Below are the code and all the weights of a small trained network. Each question names an input and a class and asks about switching units off, where a switched-off unit gives its printed mean instead of its output.

import numpy as np


def w(rows, s, z=0):
    codes = np.array(rows[::2]) - 128.0
    scale = np.full(codes.shape[1], s)
    scale[-1] = z or s
    return codes * scale


def f(y):
    return y / 2 * (1 + np.tanh(0.7978845608 * (y + 0.044715 * y**3)))


def log_softmax(a):
    a = a - a.max(-1, keepdims=True)
    return a - np.log(np.exp(a).sum(-1, keepdims=True))


def net(x, mask):
    res = np.array(x, float).reshape(1, 5) / 4 @ E
    y = f(res @ A[0][:, :-1].T + A[0][:, -1])
    res = res + np.where(mask, y, B[0][:, -1]) @ B[0][:, :-1]
    return log_softmax(res[-1] @ U[:, :-1].T + U[:, -1])


A, B = {}, {}
E = w([
[128,128,128,128],'x0',
[128,128,128,128],'x1',
[132,125,1,169],'x2',
[61,99,155,244],'x3',
[202,172,143,214],'x4',
],0.014)
A[0] = w([
[116,183,236,100,25],'N0',
[90,105,151,167,86],'N1',
[226,170,145,196,97],'N2',
[138,100,61,141,3],'N3',
[91,70,135,195,69],'N4',
[196,137,115,77,80],'N5',
[80,106,225,181,91],'N6',
[106,150,18,152,93],'N7',
[59,71,88,84,141],'N8',
[174,152,104,81,86],'N9',
[169,144,93,66,86],'N10',
[82,120,103,173,74],'N11',
[114,160,10,154,98],'N12',
[153,125,122,116,82],'N13',
[38,62,114,62,104],'N14',
[32,123,127,190,109],'N15',
[183,166,131,69,86],'N16',
[225,157,105,185,206],'N17',
[97,111,182,84,114],'N18',
],0.012,0.0026)
B[0] = w([
[42,167,122,5,244],'N0',
[143,73,78,134,178],'N1',
[186,169,183,188,225],'N2',
[51,137,145,41,169],'N3',
[148,107,96,151,202],'N4',
[141,89,92,148,215],'N5',
[121,115,91,90,242],'N6',
[69,155,128,72,215],'N7',
[224,205,238,202,223],'N8',
[136,105,78,154,204],'N9',
[152,82,100,157,222],'N10',
[110,85,80,92,172],'N11',
[65,140,156,76,222],'N12',
[120,120,129,139,138],'N13',
[176,143,172,214,246],'N14',
[145,102,111,176,219],'N15',
[118,65,83,144,225],'N16',
[149,158,162,148,218],'N17',
[106,137,141,126,205],'N18',
],0.013,0.011)
U = w([
[214,195,195,186,122],'0',
[68,142,132,81,253],'1',
[164,6,50,163,30],'2',
],0.014,0.0035)

Each question gives the input, the list of numbers given to net, and the class t.
The units are the neurons (one row each of A and B). Each row of codes is followed by its name. A weight is (code - 128) times the scale printed after its matrix; where a second scale follows, it is the last column's (A, B and U).
mask holds one flag per neuron, in row order. A switched-off neuron (its flag False) gives its mean, the last column of its row in B, instead of its output. The means were averaged over made-up inputs and are rounded, as every weight is.
A unit's drop is (log p(t) with every unit on - log p(t) with that unit switched off) / (log p(t) with every unit on - log p(t) with every unit switched off).
The circuit of an input: a set's keep is (log p(t) with only the set's units on - log p(t) with every unit switched off) / (log p(t) with every unit on - log p(t) with every unit switched off). Starting from the 12 units with the biggest drops (on a tie, the unit counted first), units are removed one at a time, each time the one whose removal leaves the highest keep (on an exact tie, the one counted first), for as long as the keep stays at least 0.8.
circuit, biggest first: the units of the circuit, biggest drop first
most important unit: the unit with the biggest drop
k most important neurons: the k neurons with the biggest drops, biggest first
drop of u: that unit's drop, to one decimal
input [-2,-5,-5,2,-7], class 0: most important unit -> N14
input [-1,6,-7,-8,4], class 2: 2 most important neurons -> N16; N5
input [5,7,3,7,-8], class 0: 2 most important neurons -> N8; N14
input [4,-6,1,8,7], class 2: 2 most important neurons -> N8; N11
input [7,5,8,2,-8], class 0: 2 most important neurons -> N8; N14
input [-3,6,-6,0,-8], class 0: 2 most important neurons -> N14; N8
input [-6,-2,0,5,-5], class 0: 2 most important neurons -> N8; N14
input [-6,-8,-1,-2,1], class 2: 3 most important neurons -> N8; N14; N0
input [7,3,-2,3,-1], class 2: 4 most important neurons -> N12; N7; N0; N8
input [4,1,-7,-5,-1], class 1: drop of N0 -> 4.0
input [5,7,-1,-5,3], class 2: drop of N8 -> 0.2
input [7,-4,-4,-5,-3], class 2: drop of N7 -> 0.1
input [2,-8,3,2,1], class 1: drop of N5 -> 0.0
input [-5,0,-6,-5,3], class 1: circuit, biggest first -> N0
